Below is a small trained network, with its code and all its weights. Each question gives an input and a class and asks what happens when units are switched off, that is, made to give their printed mean instead of their output.

import numpy as np


def w(rows, s, z=0):
    codes = np.array(rows[::2]) - 128.0
    scale = np.full(codes.shape[1], s)
    scale[-1] = z or s
    return codes * scale


def f(y):
    return y / 2 * (1 + np.tanh(0.7978845608 * (y + 0.044715 * y**3)))


def log_softmax(a):
    a = a - a.max(-1, keepdims=True)
    return a - np.log(np.exp(a).sum(-1, keepdims=True))


def net(x, mask):
    res = np.array(x, float).reshape(1, 5) / 4 @ E
    y = f(res @ A[0][:, :-1].T + A[0][:, -1])
    res = res + np.where(mask, y, B[0][:, -1]) @ B[0][:, :-1]
    return log_softmax(res[-1] @ U[:, :-1].T + U[:, -1])


A, B = {}, {}
E = w([
[51,141,254,117,174],'x0',
[66,161,101,46,137],'x1',
[90,146,148,189,138],'x2',
[199,229,120,114,71],'x3',
[163,61,117,59,248],'x4',
],0.0081)
A[0] = w([
[186,187,165,96,93,192],'n1',
[111,179,148,93,65,191],'n2',
[150,75,177,143,254,251],'n3',
[97,162,71,213,186,71],'n4',
[118,137,116,103,101,31],'n5',
[107,167,163,68,154,220],'n6',
[129,206,121,100,202,172],'n7',
[141,190,148,148,103,113],'n8',
[77,70,133,119,144,248],'n9',
[156,113,150,249,155,241],'n10',
[163,94,189,181,156,251],'n11',
[84,160,76,56,126,237],'n12',
[99,96,109,120,123,183],'n13',
[61,136,91,153,188,240],'n14',
[101,178,73,58,113,182],'n15',
[166,44,170,187,105,250],'n16',
[150,151,33,138,144,27],'n17',
[93,163,122,124,70,115],'n18',
[108,76,187,153,173,104],'n19',
[189,41,128,137,55,147],'n20',
[151,154,82,125,187,27],'n21',
[166,129,206,88,139,240],'n22',
[216,159,142,45,161,57],'n23',
],0.0089,0.0026)
B[0] = w([
[184,116,126,77,225,200],'n1',
[87,79,122,83,145,195],'n2',
[218,91,21,142,109,255],'n3',
[134,145,92,167,77,136],'n4',
[110,170,188,90,170,126],'n5',
[100,81,142,131,184,178],'n6',
[145,144,161,119,171,162],'n7',
[154,141,177,144,137,173],'n8',
[137,71,110,127,147,190],'n9',
[129,208,22,167,78,207],'n10',
[146,145,3,181,93,195],'n11',
[37,55,251,98,158,189],'n12',
[91,109,114,128,99,145],'n13',
[91,83,106,122,79,170],'n14',
[30,71,197,27,103,189],'n15',
[131,144,20,194,146,202],'n16',
[82,122,148,110,100,169],'n17',
[141,115,204,85,58,171],'n18',
[198,124,66,160,137,189],'n19',
[207,163,61,193,107,178],'n20',
[60,152,177,160,116,138],'n21',
[163,136,70,128,190,181],'n22',
[53,197,100,63,148,181],'n23',
],0.006,0.0078)
U = w([
[115,254,67,160,76,248],'0',
[103,37,147,87,60,71],'1',
[218,109,178,133,58,55],'2',
[105,154,174,69,169,251],'3',
[107,187,114,37,153,5],'4',
[198,65,30,157,153,251],'5',
[152,158,159,142,140,5],'6',
],0.0084,0.0026)

Each question gives the input, the list of numbers given to net, and the class t.
The units are the neurons (one row each of A and B). Each row of codes is followed by its name. A weight is (code - 128) times the scale printed after its matrix; where a second scale follows, it is the last column's (A, B and U).
mask holds one flag per neuron, in row order. A switched-off neuron (its flag False) gives its mean, the last column of its row in B, instead of its output. The means were averaged over made-up inputs and are rounded, as every weight is.
A unit's drop is (log p(t) with every unit on - log p(t) with that unit switched off) / (log p(t) with every unit on - log p(t) with every unit switched off).
The circuit of an input: a set's keep is (log p(t) with only the set's units on - log p(t) with every unit switched off) / (log p(t) with every unit on - log p(t) with every unit switched off). Starting from the 12 units with the biggest drops (on a tie, the unit counted first), units are removed one at a time, each time the one whose removal leaves the highest keep (on an exact tie, the one counted first), for as long as the keep stays at least 0.8.
units of the circuit, in order: the units of the circuit, biggest drop first
most important unit: the unit with the biggest drop
k most important neurons: the k neurons with the biggest drops, biggest first
drop of u: that unit's drop, to one decimal
input [-2,-6,3,2,3], class 0: most important unit -> n10
input [2,-3,-3,7,-5], class 2: units of the circuit, in order -> [n18 n8 n16]
input [8,-4,1,-2,-5], class 0: units of the circuit, in order -> [n10 n11]
input [-1,-6,5,-2,-4], class 0: units of the circuit, in order -> [n10 n3]
input [-1,-4,3,4,0], class 0: units of the circuit, in order -> [n3 n10 n9]
input [-2,-5,0,6,4], class 0: units of the circuit, in order -> [n23 n3 n9 n12]
input [-3,-3,-8,7,-6], class 2: units of the circuit, in order -> [n18 n10 n11]
input [3,-7,6,-5,-4], class 0: 2 most important neurons -> [n10 n1]
input [5,6,1,-4,4], class 5: 2 most important neurons -> [n3 n19]
input [8,4,-7,-8,4], class 5: drop of n3 -> 0.2
input [-4,5,-2,5,3], class 4: drop of n23 -> 0.2
input [6,4,1,5,-2], class 3: drop of n3 -> 0.1
input [2,2,4,7,0], class 3: drop of n2 -> 0.0
input [8,0,-4,2,7], class 5: units of the circuit, in order -> [n3]
